What each symbol does to the points:
Kul bo Lov
Kul ko Bav
Kul se Nuz
Kul ni Sak
Sak bo Goz
Sak ko Bab
Sak se Zok
Sak ni Bep
Bov li Zef
Bov bo Fel
Bov se Dit
Bov ni Ses
Led bo Mon
Led ko Fip
Led ni Vit
Bag li Nek
Bag ko Mag
Bag se Lom
Bag ni Luv
Bag ve Pif
Pim li Nuf
Pim bo Zom
Pim se Tis
Pim ni Zef
Dad li Pob
Dad bo Som
Dad ko Mol
Dad se Met
Dad ni Gup
Lov li Kul
Lov bo Nek
Lov ko Let
Lov se Gup
Lov ni Goz
Dis bo Kef
Dis ko Tuk
Dis se Loz
Dis ni Pob
Rak li Vit
Rak bo Gen
Rak ko Mus
Rak ni Ziv
Luv li Zez
Luv ko Vip
Luv se Saz
Luv ni Siz
Luv ve Let
Vip li Nup
Vip se Luv
Vip ni Pov
Som li Dad
Som bo Gov
Som ko Gak
Som se Vos
Som ni Sav
Som ve Tuk
Gup li Nuz
Gup bo Sav
Gup ko Lov
Gup se Zek
Gup ni Gam
Duf li Mos
Duf ko Saz
Duf ni Sot
Duf ve Gup
Met li Ref
Met bo Vos
Met ko Dad
Met ni Zek
Mon li Led
Mon bo Kad
Mon ko Fof
Mon ni Rak
Gak li Mol
Gak bo Fam
Gak ko Ses
Gak se Som
Gak ni Nek
Gak ve Bub
Nul bo Zek
Nul ko Nuz
Nul ni Pum
Kag li Zek
Kag bo Zim
Kag ko Sav
Kag ni Mos
Kag ve Pob
Rir li Ses
Rir se Fam
Rir ni Mag
Biv li Let
Biv bo Mag
Biv se Nek
Biv ni Nup
Reg li Zoz
Reg ko Zab
Reg ni Tur
Reg ve Mus
Bet li Gam
Bet bo Saz
Bet ko Zez
Bet se Mos
Bet ni Gul
Bet ve Kul
Bub bo Zef
Bub se Tuk
Bub ni Pep
Let li Bav
Let bo Biv
Let se Lov
Let ni Kar
Bav bo Let
Bav se Kul
Bav ni Bab
Tuk bo Tol
Tuk ko Bub
Tuk se Dis
Tuk ni Lak
Siz li Tev
Siz ko Pov
Siz se Muz
Siz ni Sal
Siz ve Kar
Zok bo Gam
Zok ko Sak
Zok se Pum
Zok ni Fip
Zom li Pim
Zom bo Lil
Zom se Zup
Zom ni Bov
Bep bo Paz
Bep ko Zik
Bep se Fip
Bep ni Leg
Fof li Fip
Fof bo Gul
Fof ko Paz
Fof se Mon
Fof ni Mus
Lak bo Mol
Lak ko Pep
Lak se Pob
Lak ni Kul
Gul li Fof
Gul bo Muz
Gul ko Tev
Gul se Kad
Gul ni Noz
Gul ve Sak
Zup li Tis
Zup bo Sal
Zup ko Zom
Zup se Noz
Zup ni Dit
Zup ve Zik
Vor li Pum
Vor bo Mos
Vor ko Gam
Vor ni Mon
Dit li Tol
Dit bo Faz
Dit ko Bov
Dit se Bar
Dit ni Gak
Dit ve Nuf
Zez li Goz
Zez bo Luv
Zez ko Nup
Zez se Bet
Zez ni Tev
Zez ve Bav
Kar li Bab
Kar bo Nup
Kar se Goz
Kar ni Ter
Vit bo Rak
Vit ko Sab
Vit ni Loz
Fam li Gak
Fam ko Rir
Fam se Gov
Fam ni Bag
Fam ve Zef
Pif li Pep
Pif bo Ses
Pif se Mol
Pif ni Let
Nuf bo Pim
Nuf se Leg
Nuf ni Bub
Pum bo Vor
Pum ko Zok
Pum ni Led
Zek li Nul
Zek bo Kag
Zek ko Gup
Zek ni Vor
Mos li Vor
Mos bo Duf
Mos ko Bet
Mos ni Kad
Mos ve Nuz
Ter li Zik
Ter bo Tes
Ter se Paz
Ter ni Pim
Fel li Bov
Fel se Faz
Fel ni Rir
Noz li Mus
Noz bo Tud
Noz ko Zup
Noz se Gen
Noz ni Bar
Noz ve Bep
Nek li Lov
Nek bo Bag
Nek ko Biv
Nek se Sav
Nek ni Zez
Nek ve Pep
Lil li Zom
Lil se Sal
Lil ni Fel
Pep bo Pif
Pep se Lak
Pep ni Bav
Mag li Biv
Mag se Bag
Mag ni Vip
Sab bo Mus
Sab ko Leg
Sab se Vit
Sab ni Dis
Paz li Bep
Paz bo Tev
Paz ko Ter
Paz se Fof
Paz ni Tis
Pov li Tes
Pov se Siz
Pov ni Lil
Leg bo Tis
Leg ko Nuf
Leg se Sab
Leg ni Tuk
Sav li Gup
Sav bo Lom
Sav ko Nek
Sav se Kag
Sav ni Bet
Sav ve Lak
Tes li Ter
Tes bo Pov
Tes se Tev
Tes ni Zom
Kef li Dis
Kef bo Bar
Kef ko Tol
Kef se Ziv
Kef ni Dad
Zim li Kag
Zim ko Lom
Zim ni Duf
Zim ve Dad
Goz li Sak
Goz bo Zez
Goz ko Kar
Goz se Gam
Goz ni Paz
Sot li Kad
Sot ko Muz
Sot ni Sev
Sot ve Gam
Tis li Leg
Tis bo Zup
Tis ko Pim
Tis se Mus
Tis ni Tol
Lom li Sav
Lom ko Bag
Lom se Zim
Lom ni Saz
Lom ve Mol
Sal li Zup
Sal ko Lil
Sal se Tud
Sal ni Faz
Sal ve Ter
Tev li Paz
Tev bo Siz
Tev ko Tes
Tev se Gul
Tev ni Zup
Tev ve Bab
Gov li Som
Gov ko Fam
Gov se Tur
Gov ni Lom
Gov ve Tol
Ses li Pif
Ses bo Rir
Ses se Gak
Ses ni Biv
Saz li Bet
Saz ko Luv
Saz se Duf
Saz ni Muz
Saz ve Lov
Pob bo Dad
Pob ko Lak
Pob se Ref
Pob ni Nuz
Zab li Bar
Zab ko Faz
Zab se Reg
Zab ni Gov
Zab ve Tis
Zef li Bub
Zef bo Bov
Zef se Tol
Zef ni Pif
Mus li Sab
Mus bo Noz
Mus ko Tis
Mus se Rak
Mus ni Kef
Ref bo Met
Ref ko Pob
Ref ni Nul
Zoz li Ziv
Zoz bo Reg
Zoz ko Bar
Zoz ni Vos
Zoz ve Sab
Tur li Vos
Tur ko Gov
Tur ni Zim
Tur ve Kef
Mol li Lak
Mol bo Gak
Mol ko Pif
Mol se Dad
Mol ni Lov
Nuz bo Gup
Nuz ko Kul
Nuz se Nul
Nuz ni Zok
Bab bo Kar
Bab se Sak
Bab ni Zik
Faz li Dit
Faz ko Fel
Faz se Zab
Faz ni Fam
Faz ve Pim
Vos li Met
Vos bo Tur
Vos ko Som
Vos ni Kag
Vos ve Dis
Ziv li Loz
Ziv bo Zoz
Ziv ko Kef
Ziv ni Met
Sev li Gen
Sev ko Tud
Sev ni Reg
Sev ve Fof
Nup li Kar
Nup bo Vip
Nup se Zez
Nup ni Tes
Gen li Rak
Gen bo Sev
Gen ko Noz
Gen ni Zoz
Gen ve Fip
Bar li Kef
Bar bo Zab
Bar ko Dit
Bar se Zoz
Bar ni Som
Bar ve Leg
Fip bo Fof
Fip ko Bep
Fip se Led
Fip ni Sab
Muz li Gul
Muz ko Siz
Muz se Sot
Muz ni Tud
Muz ve Goz
Gam li Zok
Gam bo Bet
Gam ko Goz
Gam se Vor
Gam ni Fof
Kad li Mon
Kad bo Sot
Kad ko Gul
Kad ni Gen
Kad ve Zok
Loz bo Ziv
Loz ko Dis
Loz ni Ref
Tud li Noz
Tud ko Sal
Tud se Sev
Tud ni Zab
Tud ve Paz
Tol li Tuk
Tol bo Dit
Tol ko Zef
Tol se Kef
Tol ni Mol
Zik bo Ter
Zik se Bep
Zik ni Nuf

In the rows, zero is written as 158.

The rows follow the links: the fewer symbols apart two points are, the more alike their rows tend to be.

Each row is also shifted at random along 3 hidden directions that mean nothing.

Some points, each with a row of numbers:
Zom: [ 123  168  147  123  154  199  169  166  166  192  164  149  187  158  173  186  140  165  151  119  127  162  162  195  149]
Mus: [ 197  172  145  165  144  193  145  146  135  141  168  140  200  146  168  146  127  139  172  131  139  140  149  140  132]
Sak: [ 203  162  177  145  166  158  121  126  161  173  139  179  160  170  139  171  206  166  193  146  154  157  136  169  151]
Vos: [ 128  144  153  192  151  117  171  166   95  127  164  147  125  161  172  129  143  166  148  224  172  156  165  120  176]
Vip: [ 170  159  170  130  166  167  184  178  131  187  143  171  164  164  147  182  192  160  131  154  157  163  176  194  154]
Kul: [ 225  147  165  154  163  130  123  130  152  175  147  175  120  176  140  167  182  172  188  173  188  151  136  172  166]
Pov: [ 132  170  164  131  165  130  183  183  171  185  149  165  188  147  149  178  168  150  136  180  135  167  172  196  149]
Kef: [ 149  155  133  173  148  157  143  149  200  136  183  141  156  140  175  147  106  122  172  139  169  153  149  145  165]
Tes: [ 161  171  167  128  150  168  166  166  135  192  151  150  189  172  169  183  170  179  149  159  127  148  161  195  141]
Led: [ 143  166  168  180  162  172  130  138  152  127  153  168  189  156  150  137  173  154  183  150  138  168  143  118  144]
Bav: [ 179  148  168  134  163  129  126  138  194  186  154  169  131  164  148  182  177  163  179  161  182  160  140  194  165]
Zoz: [  99  155  142  188  152   84  167  172  209  125  172  145  153  153  176  131  118  163  143  206  153  164  162  120  170]
Fof: [ 205  174  168  161  145  195  145  145   67  136  152  146  200  155  169  144  181  140  170  168  134  143  150  136  129]
Nup: [ 139  160  173  129  149   89  167  163  233  195  142  147  161  162  167  183  194  175  145  179  149  155  163  201  158]
Kad: [ 152  169  159  178  152  202  170  169  151  127  153  149  193  163  170  133  173  175  150  125  129  156  163  114  142]
Fip: [ 134  172  163  163  165  157  126  130  149  145  148  167  196  151  148  149  176  149  190  170  128  169  136  138  143]
Rak: [ 181  166  148  181  151  156  146  149  213  121  166  150  186  153  166  132  133  148  167  129  144  150  152  118  138]
Zab: [ 148  157  141  170  165  116  195  187  184  141  180  169  151  154  144  144  109  155  125  183  165  168  180  145  159]
Dis: [ 172  158  141  172  164  111  122  130  181  146  180  173  154  158  143  148  114  162  189  188  162  164  135  142  160]
Zim: [ 162  149  166  187  163  155  187  177  124  128  147  164  133  159  150  135  174  159  133  176  177  163  176  118  170]
Bet: [ 146  164  176  171  147  194  171  167  178  147  138  142  162  171  171  145  210  183  146  116  143  146  169  128  155]
Sev: [ 165  169  152  178  163  130  185  182   90  131  168  171  183  158  143  134  138  162  132  216  136  161  170  122  142]
Mos: [ 148  159  175  186  157  211  168  168  156  127  141  149  162  166  169  132  194  169  147  113  147  152  163  112  154]
Nul: [ 140  149  163  186  162  178  133  139  150  130  151  164  136  152  155  135  176  153  179  149  175  166  142  118  175]
Mon: [ 156  172  162  180  152  145  147  147  176  120  150  144  192  150  167  133  172  136  165  169  140  151  150  114  146]
Nuz: [ 230  147  167  176  166  215  126  130  164  145  148  177  118  176  138  146  185  176  191   94  188  149  140  137  162]
Vit: [ 174  169  149  178  161  170  127  138  149  129  168  170  186  164  147  132  142  164  182  146  139  157  141  122  143]
Fam: [ 134  145  152  155  165  190  196  190  171  170  164  169  120  153  147  171  143  150  126  126  187  170  178  175  183]
Muz: [ 136  170  166  164  167  177  189  184  171  145  151  170  198  154  149  149  176  153  126  138  126  168  178  139  146]
Bub: [ 185  153  144  131  166  184  129  132  138  185  175  171  151  164  146  183  122  160  180  140  162  153  142  201  159]
Tud: [ 132  171  148  164  166  157  192  184  183  149  166  167  195  148  151  147  131  152  126  145  132  175  176  143  146]

Complete each set of four: the symbols that take the first to the second take the third to the fourth, perhaps in another order.
Answer with the point's name.
[ 108  157  172  186  165  110  129  139  163  130  141  162  161  141  154  138  194  143  180  204  150  180  140  122  168]
: [ 185  175  167  157  163  131  120  128  168  148  151  174  193  164  143  145  174  162  188  179  129  162  141  137  134]
:: [  95  173  168  138  149  181  174  168  169  175  146  139  204  152  177  169  178  164  151  145  114  163  166  172  146]
: Zom

[ 168  155  139  147  168  161  123  128  121  172  175  171  152  162  140  169  114  160  190  174  160  164  138  179  161]
: [ 163  145  152  154  165  109  120  133  195  171  162  171  117  158  147  169  142  160  184  178  188  164  137  176  175]
:: [ 174  161  170  127  148  155  146  149  163  190  143  146  163  147  171  183  195  143  167  152  161  154  153  200  153]
: Ter

[ 194  172  171  141  159  142  126  131  113  171  147  170  198  170  141  166  177  166  186  195  131  155  137  174  133]
: [  81  167  152  180  164  138  127  136   78  131  164  162  184  139  154  133  140  139  183  223  135  185  136  121  157]
:: [ 133  146  164  135  153  205  148  148  104  188  150  142  129  140  171  183  178  130  171  145  182  156  154  200  178]
: Gam

[ 100  166  148  179  163  134  185  184   49  129  168  161  191  147  155  134  139  146  133  237  136  176  169  122  154]
: [ 134  156  139  170  165  179  192  189  186  145  175  167  155  149  149  149  112  150  125  132  161  170  179  144  166]
:: [ 142  158  179  141  150  187  138  145  150  170  131  142  165  135  176  172  216  126  172  135  161  153  149  173  159]
: Ter

[ 202  171  152  129  162  134  130  138  189  185  166  169  183  170  144  181  139  170  181  157  142  154  141  200  138]
: [ 136  168  147  143  165  153  124  131  136  171  169  170  194  151  147  166  130  154  185  180  133  172  139  177  145]
:: [ 163  145  150  137  150  179  147  148  192  185  165  147  122  149  170  183  144  142  167  126  188  152  154  204  176]
: Mol

[ 153  149  169  134  153  142  166  164  210  194  149  144  130  167  168  182  179  173  146  147  172  149  165  197  171]
: [ 200  169  166  126  148  151  167  165  164  191  153  156  184  180  165  181  174  187  149  159  131  140  166  195  134]
:: [ 175  143  170  152  164  184  192  188  130  171  150  171  123  163  141  166  183  160  129  152  182  158  178  172  175]
: Siz

[ 203  150  152  139  162  130  188  180  166  186  166  169  124  168  141  179  143  168  133  169  181  153  170  196  168]
: [ 172  151  163  131  168  174  184  182  187  185  151  165  131  160  150  179  175  161  137  127  178  158  176  193  172]
:: [ 155  148  151  133  150  153  166  165  176  193  165  145  121  165  171  179  141  173  149  150  175  150  163  204  171]
: Biv

[ 113  175  167  164  149  163  146  146  150  131  147  138  207  128  176  146  178  120  169  168  128  163  150  135  144]
: [ 169  168  149  181  152  140  146  152  142  118  165  149  189  149  169  133  134  143  168  186  145  149  152  119  142]
:: [ 188  173  141  139  148  142  140  144  162  171  170  147  198  148  168  170  126  137  169  164  136  145  148  182  133]
: Kef

[ 142  147  165  129  153  220  166  164  170  199  146  147  129  165  167  184  178  172  151   99  174  152  166  200  174]
: [ 185  158  176  126  152  142  149  150  131  192  143  151  158  152  171  191  196  146  165  180  161  148  154  198  154]
:: [ 152  158  181  172  149  145  143  145  157  137  136  139  164  138  177  151  212  129  173  173  160  154  151  135  155]
: Fip

[ 194  161  180  171  146  131  171  171  165  145  136  145  163  188  168  145  211  195  144  165  146  134  166  131  146]
: [ 105  169  165  140  167  166  126  135  144  172  145  164  199  143  150  170  178  146  187  164  125  178  137  173  149]
:: [ 166  144  154  182  143   90  174  166  152  143  166  144  106  177  172  144  140  186  144  212  185  146  162  144  175]
: Kul

[ 211  143  168  179  145  117  174  169  162  148  149  153  112  192  167  144  189  195  142  184  185  130  167  135  164]
: [  73  158  182  171  150  200  173  171  203  145  133  136  168  149  183  140  212  166  148  105  139  161  171  128  168]
:: [ 132  163  162  129  165  177  133  134  155  186  153  164  189  148  155  181  171  149  183  145  136  170  145  194  147]
: Nuf

[ 135  162  175  132  155  115  148  150  164  187  138  145  165  139  173  189  192  134  168  191  159  157  150  199  159]
: [ 112  159  178  145  148  168  175  170  182  181  135  139  164  164  176  171  215  178  142  138  140  153  170  172  161]
:: [ 183  157  176  164  166  155  118  133  212  145  135  171  163  163  143  146  203  166  185  128  158  160  137  136  152]
: Vor

[ 149  170  164  124  166  116  184  179  160  185  153  168  185  157  152  183  173  156  136  197  136  166  173  194  142]
: [ 198  169  146  122  148  175  145  149  129  187  164  152  185  156  161  182  135  150  171  148  142  147  153  203  138]
:: [ 196  148  154  178  163  124  192  186  161  147  165  172  118  167  142  146  138  166  129  180  190  159  177  141  172]
: Gup

[ 192  172  146  125  154  183  148  148  163  186  166  150  186  154  167  184  135  150  167  128  144  141  154  202  140]
: [ 159  169  150  140  164  172  125  128  103  176  171  171  195  164  147  166  133  155  188  164  135  168  136  175  142]
:: [ 128  156  145  131  153  129  148  148  213  186  177  143  156  138  174  187  122  133  169  162  163  163  152  207  166]
: Tuk

[ 143  170  165  161  169  195  122  130  150  146  145  170  194  154  147  149  175  156  190  136  126  166  140  141  140]
: [ 113  164  148  177  161  147  130  137  156  129  164  164  184  140  151  134  139  143  181  172  135  174  145  123  154]
:: [ 111  171  146  163  149  164  169  169  155  147  169  137  199  160  175  143  130  170  146  154  117  158  168  143  144]
: Zoz

[ 139  167  147  129  167  194  126  136  143  186  167  165  182  153  150  182  138  153  183  134  138  171  145  196  147]
: [ 166  155  141  131  153  159  148  148  173  186  177  144  155  149  167  187  121  139  167  154  165  149  150  203  159]
:: [ 141  154  144  184  164  187  129  139  135  127  171  166  155  154  152  135  127  155  183  148  157  166  143  123  160]
: Met

[ 170  147  167  174  164  141  190  182  119  145  148  172  121  162  145  147  182  161  125  192  186  160  178  139  171]
: [ 145  147  149  155  162  148  124  132  159  170  165  168  120  157  146  168  142  154  185  167  187  167  138  173  179]
:: [ 169  172  150  139  163  161  194  186  180  173  168  170  195  157  143  167  136  159  127  139  133  163  177  172  141]
: Zik

